Small tables with named rows and columns. After each table, cells are looked up by row and column.

Table tosa
|  | gez | pavanu | fevovu | tenip |
|---|---|---|---|---|
| lor | 58 | 183 | 123 | 188 |
| robedef | 175 | 153 | 87 | 210 |
| sitebu | 60 | 200 | 157 | 143 |
| fesuzo | 174 | 179 | 78 | 136 |
| nov | 164 | 211 | 188 | 140 |

What is the gez of fesuzo in tosa? 174
What is the fevovu of robedef in tosa? 87
What is the gez of nov in tosa? 164
What is the tenip of robedef in tosa? 210
What is the tenip of fesuzo in tosa? 136
What is the tenip of nov in tosa? 140
What is the fevovu of fesuzo in tosa? 78

kaber:
columns: zumar, sule, subinom, bos
lig: [173, 109, 111, 82]
zavu: [202, 207, 99, 195]
vedinim: [214, 139, 93, 54]
luvineg: [75, 92, 181, 149]
tegegi: [113, 221, 177, 233]
lek: [111, 141, 152, 179]
lado: [105, 73, 147, 94]
tepova: [91, 142, 198, 153]

luvineg, bos: 149
vedinim, sule: 139
tepova, sule: 142
lig, subinom: 111
lado, zumar: 105
tepova, subinom: 198
vedinim, subinom: 93
lek, bos: 179
zavu, zumar: 202
zavu, subinom: 99
lado, subinom: 147
luvineg, subinom: 181
lado, bos: 94
lek, sule: 141
zavu, sule: 207
lig, zumar: 173
lig, bos: 82
tegegi, bos: 233

Table bom
columns: lago, tez
puz: [221, 162]
nug: [185, 130]
metorad: [70, 182]
fak: [161, 177]
nupiro: [149, 55]
mitadu: [115, 54]
ged: [145, 53]
digupun: [66, 203]

mitadu, tez -> 54
puz, lago -> 221
nupiro, lago -> 149
metorad, tez -> 182
digupun, tez -> 203
ged, lago -> 145
nupiro, tez -> 55
puz, tez -> 162
metorad, lago -> 70
ged, tez -> 53

Table fugi
,rer,dop,ner
sebeme,194,166,97
zuzega,126,166,183
kesa,183,51,145
pizal,219,190,94
namelo,119,166,145
mune,126,166,191
gofa,126,166,145
fus,126,166,101
fumem,80,166,183
rasilo,126,166,145
faf,126,165,150
vurik,119,125,145
tizuzud,126,166,156
benu,169,162,145

rer of kesa is 183
ner of fumem is 183
ner of rasilo is 145
rer of sebeme is 194
dop of pizal is 190
ner of sebeme is 97
Which row has the largest dop? pizal

poze =
|  | mit | kem | vabof | lurudak |
|---|---|---|---|---|
| nerug | 192 | 38 | 136 | 200 |
| lugare | 102 | 44 | 134 | 172 |
| fudovo | 101 | 201 | 175 | 82 |
| fomafo | 34 | 138 | 123 | 161 |
| sukupof | 225 | 237 | 126 | 237 |
| duk | 126 | 168 | 141 | 82 |
| donefa | 143 | 62 | 231 | 170 |
| zuz | 177 | 65 | 119 | 215 |
| namo | 119 | 44 | 211 | 156 |

What is the mit of sukupof in poze?
225
What is the kem of duk in poze?
168
What is the lurudak of lugare in poze?
172
What is the mit of nerug in poze?
192
What is the kem of lugare in poze?
44
What is the mit of donefa in poze?
143
What is the vabof of fomafo in poze?
123
What is the mit of lugare in poze?
102
What is the vabof of lugare in poze?
134
What is the mit of fudovo in poze?
101
What is the mit of fomafo in poze?
34
What is the vabof of sukupof in poze?
126
What is the lurudak of sukupof in poze?
237
What is the vabof of namo in poze?
211

tomep
         dit  liv
banisad  599  280
nekisub  619  554
sal      626  225
gikepo   521  426
zemiz    380  538
rozusop  401  393
dum      380  507
sis      530  390
vukeg    726  345
pume     516  431
bef      310  566
razaki   864  323
keza     243  748
moz      627  448

What is the liv of vukeg in tomep?
345
What is the dit of banisad in tomep?
599
What is the dit of keza in tomep?
243
What is the dit of moz in tomep?
627
What is the dit of bef in tomep?
310
What is the liv of razaki in tomep?
323
What is the dit of razaki in tomep?
864
What is the liv of sal in tomep?
225
What is the dit of rozusop in tomep?
401
What is the liv of rozusop in tomep?
393
What is the liv of zemiz in tomep?
538
What is the dit of sis in tomep?
530
What is the liv of gikepo in tomep?
426
Which row has the largest liv? keza

Table gupi
|  | vuz | gon | ser | tifuso | med | dal | mepanu |
|---|---|---|---|---|---|---|---|
| pozor | 165 | 48 | 159 | 209 | 37 | 129 | 152 |
| goni | 140 | 139 | 142 | 161 | 149 | 79 | 47 |
| punila | 164 | 100 | 155 | 180 | 104 | 83 | 90 |
| fizafi | 80 | 162 | 107 | 144 | 183 | 134 | 40 |
| tolopa | 118 | 154 | 124 | 143 | 179 | 96 | 47 |
| tanaze | 93 | 113 | 105 | 149 | 146 | 168 | 125 |
| lek | 61 | 143 | 83 | 128 | 189 | 183 | 104 |
| pala | 95 | 114 | 104 | 147 | 150 | 165 | 126 |
| famapi | 162 | 109 | 155 | 177 | 113 | 78 | 77 |
| dilub | 90 | 110 | 105 | 154 | 140 | 173 | 125 |
| kemu | 71 | 153 | 90 | 127 | 197 | 160 | 82 |
| dukobe | 132 | 78 | 140 | 193 | 75 | 143 | 124 |
| mes | 152 | 85 | 151 | 192 | 80 | 112 | 108 |

What is the med of goni in gupi? 149
What is the med of dukobe in gupi? 75
What is the mepanu of tanaze in gupi? 125
What is the tifuso of lek in gupi? 128
What is the mepanu of dukobe in gupi? 124
What is the dal of tanaze in gupi? 168
What is the mepanu of famapi in gupi? 77
What is the gon of fizafi in gupi? 162
What is the dal of dukobe in gupi? 143
What is the med of fizafi in gupi? 183
What is the dal of dilub in gupi? 173
What is the vuz of pala in gupi? 95
What is the gon of famapi in gupi? 109
What is the mepanu of lek in gupi? 104
What is the dal of lek in gupi? 183
What is the vuz of dukobe in gupi? 132
What is the ser of tolopa in gupi? 124
What is the dal of mes in gupi? 112
What is the med of mes in gupi? 80
What is the mepanu of mes in gupi? 108

mepip =
	moz	tes	labe	sonidub	lom	nodit
bazi	8.001	8.083	2.026	4.154	5.023	4.061
rezoda	6.656	6.605	6.591	5.383	1.164	4.427
digina	2.575	1.957	3.472	4.647	5.168	5.550
nuf	5.015	3.312	6.750	3.726	2.435	5.777
goritum	3.442	8.706	5.691	1.208	4.913	4.386
kabok	1.232	5.464	8.485	1.902	4.974	6.217
pes	1.339	3.518	3.488	1.697	4.503	5.969
tosi	2.952	8.261	2.325	1.151	3.734	7.964
kisam	6.457	1.146	1.159	5.251	4.522	7.817
kepi	2.567	2.386	4.530	5.238	8.392	8.573
vol	2.604	4.278	7.399	6.090	5.815	6.571
kose	7.915	1.023	7.137	4.604	1.200	6.809

pes, lom -> 4.503
bazi, moz -> 8.001
kepi, lom -> 8.392
kisam, tes -> 1.146
digina, labe -> 3.472
kepi, tes -> 2.386
kepi, labe -> 4.530
digina, moz -> 2.575
tosi, moz -> 2.952
vol, nodit -> 6.571
rezoda, lom -> 1.164
bazi, lom -> 5.023
goritum, nodit -> 4.386
kose, lom -> 1.200
rezoda, nodit -> 4.427
Which row has the largest nodit? kepi

Table bab
,pab,katak,suz,tunorom,rasozav,bir,nud,zezog,libu
vuz,0.238,0.497,0.507,0.596,0.557,0.404,0.512,0.465,0.115
neti,0.391,0.516,0.579,0.685,0.641,0.343,0.518,0.594,0.236
mukitap,0.555,0.425,0.541,0.679,0.463,0.600,0.592,0.604,0.780
nitagam,0.795,0.606,0.582,0.443,0.689,0.312,0.406,0.640,0.522
tunudi,0.599,0.754,0.466,0.174,0.355,0.602,0.402,0.265,0.511
pabuguv,0.686,0.342,0.432,0.414,0.601,0.523,0.470,0.614,0.693
nevo,0.310,0.384,0.506,0.713,0.522,0.288,0.412,0.491,0.326

What is the rasozav of neti in bab? 0.641
What is the pab of tunudi in bab? 0.599
What is the bir of nitagam in bab? 0.312
What is the bir of vuz in bab? 0.404
What is the katak of nevo in bab? 0.384
What is the libu of vuz in bab? 0.115
What is the suz of neti in bab? 0.579
Which row has the largest rasozav? nitagam

